Here is a tiny trained network, its code and every weight. The questions are about switching its units off for an input and a target symbol, where a switched-off unit gives its printed mean instead of its output.

import numpy as np


def w(rows, s, z=0):
    codes = np.array(rows[::2]) - 128.0
    scale = np.full(codes.shape[1], s)
    scale[-1] = z or s
    return codes * scale


def f(y):
    return np.maximum(y, 0)


def softmax(a):
    e = np.exp(a - a.max(-1, keepdims=True))
    return e / e.sum(-1, keepdims=True)


def log_softmax(a):
    a = a - a.max(-1, keepdims=True)
    return a - np.log(np.exp(a).sum(-1, keepdims=True))


def net(x, mask):
    ids = ['ΓΔΨαβεζηθμπτω'.index(c) for c in x.split()]
    T = len(ids)
    res = E[ids] + P[:T]
    r = res
    for j in range(2):
        rows = slice(4 * j, 4 * j + 4)
        q, k, v = (r @ M[0][rows].T for M in (Q, K, V))
        z = softmax(np.where(np.tri(T) > 0, q @ k.T / 4**0.5, -1e9)) @ v
        o = O[0][rows]
        res = res + np.where(mask[j], z, o[:, -1]) @ o[:, :-1]
    y = f(res @ A[0][:, :-1].T + A[0][:, -1])
    res = res + np.where(mask[2:6], y, B[0][:, -1]) @ B[0][:, :-1]
    return log_softmax(res[-1] @ U[:, :-1].T + U[:, -1])


Q, K, V, O, A, B = {}, {}, {}, {}, {}, {}
E = w([
[85,155,83,156,24,236,182],'Γ',
[106,222,129,98,153,149,148],'Δ',
[175,48,74,155,142,135,133],'Ψ',
[164,154,81,69,119,90,207],'α',
[127,197,74,102,117,252,127],'β',
[103,191,103,134,89,197,163],'ε',
[111,101,162,146,69,185,109],'ζ',
[159,150,163,188,150,175,148],'η',
[78,186,123,150,96,139,170],'θ',
[65,160,104,85,48,200,141],'μ',
[69,166,96,150,118,226,130],'π',
[147,140,160,70,139,172,88],'τ',
[82,181,137,158,41,112,182],'ω',
],0.012)
P = w([
[37,206,83,160,125,146,63],'0',
[99,194,120,102,71,198,145],'1',
[120,173,137,102,73,207,154],'2',
[140,155,146,95,72,223,161],'3',
[160,138,156,97,63,223,167],'4',
[182,127,162,101,72,232,170],'5',
[193,109,165,103,71,245,172],'6',
[208,96,176,101,73,243,177],'7',
[222,87,175,101,77,253,178],'8',
],0.0052)
Q[0] = w([
[129,89,84,104,205,19,133],'h1',
[83,189,181,124,29,247,114],'h1',
[97,159,188,78,126,129,69],'h1',
[91,179,163,151,36,241,131],'h1',
[86,108,76,147,180,43,106],'h2',
[126,198,157,92,25,241,196],'h2',
[92,75,141,169,177,81,44],'h2',
[104,211,116,40,9,240,219],'h2',
],0.014)
K[0] = w([
[74,169,8,122,114,107,148],'h1',
[165,92,242,122,127,156,112],'h1',
[134,175,217,47,116,160,108],'h1',
[168,85,247,133,129,158,113],'h1',
[78,226,127,104,82,135,159],'h2',
[197,27,145,136,146,121,124],'h2',
[60,206,146,123,94,162,109],'h2',
[194,32,134,115,137,116,137],'h2',
],0.013)
V[0] = w([
[169,149,166,92,171,111,89],'h1',
[143,188,82,123,132,135,219],'h1',
[63,165,112,107,92,112,169],'h1',
[114,110,137,203,115,118,154],'h1',
[75,55,58,101,77,157,89],'h2',
[163,120,127,91,50,94,213],'h2',
[175,122,40,159,175,107,206],'h2',
[170,171,123,12,175,118,134],'h2',
],0.011)
O[0] = w([
[175,156,100,92,126,100,191,79],'h1',
[12,130,81,151,163,171,145,175],'h1',
[52,97,107,108,126,76,82,200],'h1',
[102,171,197,193,101,118,90,12],'h1',
[149,2,128,101,130,126,69,213],'h2',
[122,157,48,201,39,86,48,251],'h2',
[99,113,64,216,183,173,133,25],'h2',
[174,196,26,67,157,143,110,231],'h2',
],0.0094,0.003)
A[0] = w([
[43,105,186,131,203,195,236,224],'n1',
[26,146,164,252,122,142,130,134],'n2',
[230,184,134,22,149,136,223,122],'n3',
[128,210,255,114,46,119,145,250],'n4',
],0.0059,0.0022)
B[0] = w([
[85,115,237,101,254,197,204,165],'n1',
[164,107,105,238,103,51,240,186],'n2',
[181,61,73,86,107,48,238,254],'n3',
[242,252,218,169,91,120,89,217],'n4',
],0.0058,0.0084)
U = w([
[150,103,115,157,146,134,118,69],'Γ',
[148,248,173,177,159,179,191,31],'Δ',
[101,42,205,100,211,144,174,57],'Ψ',
[99,122,123,144,144,133,141,165],'α',
[65,201,137,79,193,107,123,171],'β',
[124,233,15,169,115,135,74,212],'ε',
[181,116,102,80,97,64,189,209],'ζ',
[182,181,202,130,61,137,23,202],'η',
[39,73,116,34,65,97,40,3],'θ',
[126,32,110,179,95,134,160,110],'μ',
[115,153,138,176,96,1,136,22],'π',
[135,125,112,104,193,228,84,178],'τ',
[94,145,139,148,146,60,150,133],'ω',
],0.0064,0.0023)

Each question gives the input, a string of symbols that net reads in full, and the target symbol t.
The units are the heads (4 rows each of Q, K, V and O) and the neurons (one row each of A and B). Each row of codes is followed by its name. A weight is (code - 128) times the scale printed after its matrix; where a second scale follows, it is the last column's (O, A, B and U).
mask holds one flag per unit, heads first, then neurons. A switched-off unit (its flag False) gives its mean, the last column of its rows in O or B, instead of its output. The means were averaged over made-up inputs and are rounded, as every weight is.
A unit's drop is (log p(t) with every unit on - log p(t) with that unit switched off) / (log p(t) with every unit on - log p(t) with every unit switched off).
The circuit of an input: a set's keep is (log p(t) with only the set's units on - log p(t) with every unit switched off) / (log p(t) with every unit on - log p(t) with every unit switched off). Starting from all 6 units, units are removed one at a time, each time the one whose removal leaves the highest keep (on an exact tie, the one counted first), for as long as the keep stays at least 0.8.
units of the circuit, in order: the units of the circuit, biggest drop first
k most important neurons: the k neurons with the biggest drops, biggest first
heads that matter: for each layer, one digit per head in row order, 1 if its drop is at least 0.15 and else 0, layers parted by /
drop of u: that unit's drop, to one decimal
input μ ε α ζ ω β Γ μ, target η: units of the circuit, in order -> (h1; h2; n4)
input β β π θ μ ζ τ μ β, target ζ: units of the circuit, in order -> (n3; h1; h2)
input μ τ μ τ τ ω ω θ, target ζ: heads that matter -> 11
input μ α θ τ τ α π, target ε: units of the circuit, in order -> (h2)
input μ ζ τ μ Γ, target ζ: units of the circuit, in order -> (h2; h1; n3)
input Γ μ π μ Γ η, target Δ: units of the circuit, in order -> (h2; h1)
input η τ τ μ Δ, target ζ: units of the circuit, in order -> (n3; h1; h2)
input μ τ μ μ θ τ Γ μ τ, target ζ: units of the circuit, in order -> (h1; n3)
input τ ζ μ τ π, target ζ: units of the circuit, in order -> (h1; h2; n3)
input Ψ μ β μ β η, target Ψ: units of the circuit, in order -> (h2; n1)
input μ θ ζ τ τ η ω, target Δ: units of the circuit, in order -> (h2; n4; h1)
input ζ Δ μ μ μ μ ε, target η: units of the circuit, in order -> (h1; n4; h2)
input Ψ τ μ μ α α μ μ, target Ψ: heads that matter -> 01
input η α μ τ μ, target ζ: heads that matter -> 11
input β Γ Δ, target β: heads that matter -> 10
input η β μ Δ, target Δ: units of the circuit, in order -> (h2; n4)
input α μ θ α μ μ β, target ε: heads that matter -> 01
input ω μ μ μ π, target Ψ: 2 most important neurons -> (n1; n4)
input θ μ τ μ α ε ζ ω, target η: 2 most important neurons -> (n4; n3)
input μ Δ μ μ π μ, target θ: most important neuron -> (n4)
input ζ μ μ α Γ ε ω, target ε: drop of h2 -> 0.9
input μ μ μ β μ τ Γ τ ω, target ζ: most important neuron -> (n3)
input α μ μ α Γ α α Δ, target ε: drop of h2 -> 1.0
